Below are the code and all the weights of a small trained network. Each question names an input and a class and asks about switching units off, where a switched-off unit gives its printed mean instead of its output.

import numpy as np


def w(rows, s, z=0):
    codes = np.array(rows[::2]) - 128.0
    scale = np.full(codes.shape[1], s)
    scale[-1] = z or s
    return codes * scale


def f(y):
    return np.maximum(y, 0)


def log_softmax(a):
    a = a - a.max(-1, keepdims=True)
    return a - np.log(np.exp(a).sum(-1, keepdims=True))


def net(x, mask):
    res = np.array(x, float).reshape(1, 6) / 4 @ E
    y = f(res @ A[0][:, :-1].T + A[0][:, -1])
    res = res + np.where(mask, y, B[0][:, -1]) @ B[0][:, :-1]
    return log_softmax(res[-1] @ U[:, :-1].T + U[:, -1])


A, B = {}, {}
E = w([
[196,161,87],'x0',
[206,130,93],'x1',
[166,121,98],'x2',
[93,63,12],'x3',
[177,2,104],'x4',
[176,65,199],'x5',
],0.0093)
A[0] = w([
[144,55,44,160],'N1',
[90,107,152,131],'N2',
[162,54,105,217],'N3',
[151,203,210,75],'N4',
[141,196,123,128],'N5',
[29,163,139,118],'N6',
[6,92,122,134],'N7',
[113,179,148,85],'N8',
[209,164,170,141],'N9',
[93,127,198,108],'N10',
[167,180,170,114],'N11',
[151,124,67,253],'N12',
],0.014,0.0049)
B[0] = w([
[87,116,168,253],'N1',
[152,22,79,168],'N2',
[65,121,134,248],'N3',
[160,163,135,227],'N4',
[119,183,130,179],'N5',
[159,97,100,212],'N6',
[103,88,84,218],'N7',
[161,155,112,173],'N8',
[77,163,75,216],'N9',
[170,121,102,196],'N10',
[135,202,124,194],'N11',
[3,85,146,215],'N12',
],0.012,0.011)
U = w([
[190,30,97,77],'0',
[87,109,79,196],'1',
[203,107,1,2],'2',
[61,52,243,75],'3',
[187,205,135,155],'4',
[143,52,130,218],'5',
],0.0096,0.0076)

Each question gives the input, the list of numbers given to net, and the class t.
The units are the neurons (one row each of A and B). Each row of codes is followed by its name. A weight is (code - 128) times the scale printed after its matrix; where a second scale follows, it is the last column's (A, B and U).
mask holds one flag per neuron, in row order. A switched-off neuron (its flag False) gives its mean, the last column of its row in B, instead of its output. The means were averaged over made-up inputs and are rounded, as every weight is.
A unit's drop is (log p(t) with every unit on - log p(t) with that unit switched off) / (log p(t) with every unit on - log p(t) with every unit switched off).
The circuit of an input: a set's keep is (log p(t) with only the set's units on - log p(t) with every unit switched off) / (log p(t) with every unit on - log p(t) with every unit switched off). Starting from all 12 units, units are removed one at a time, each time the one whose removal leaves the highest keep (on an exact tie, the one counted first), for as long as the keep stays at least 0.8.
units of the circuit, in order: the units of the circuit, biggest drop first
k most important neurons: the k neurons with the biggest drops, biggest first
drop when u is switched off: that unit's drop, to one decimal
input [-3,-8,5,4,1,7], class 0: units of the circuit, in order : [N12; N2]
input [-2,3,8,-5,4,5], class 1: units of the circuit, in order : [N9]
input [-7,-3,6,4,2,-4], class 3: units of the circuit, in order : [N1; N9]
input [1,7,8,-7,5,-2], class 1: units of the circuit, in order : [N9; N12]
input [-3,-1,8,-1,-3,-6], class 4: units of the circuit, in order : [N3; N2]
input [-7,-1,-2,-8,2,-8], class 4: units of the circuit, in order : [N4; N12]
input [-8,6,1,-7,3,-3], class 4: units of the circuit, in order : [N12; N7; N3]
input [-8,-7,-3,-8,-7,0], class 2: 2 most important neurons : [N6; N2]
input [6,7,-1,0,6,-8], class 3: 2 most important neurons : [N12; N1]
input [0,0,-3,1,-7,-5], class 2: 2 most important neurons : [N6; N1]
input [2,-5,2,5,-7,3], class 2: 2 most important neurons : [N1; N3]
input [-4,-1,2,2,-6,7], class 2: drop when N12 is switched off : 0.3
input [-4,-4,5,-4,1,4], class 5: drop when N12 is switched off : 0.1
input [-4,-4,5,-2,-4,-7], class 4: units of the circuit, in order : [N12]
input [3,8,-4,-4,3,7], class 4: drop when N1 is switched off : 0.1
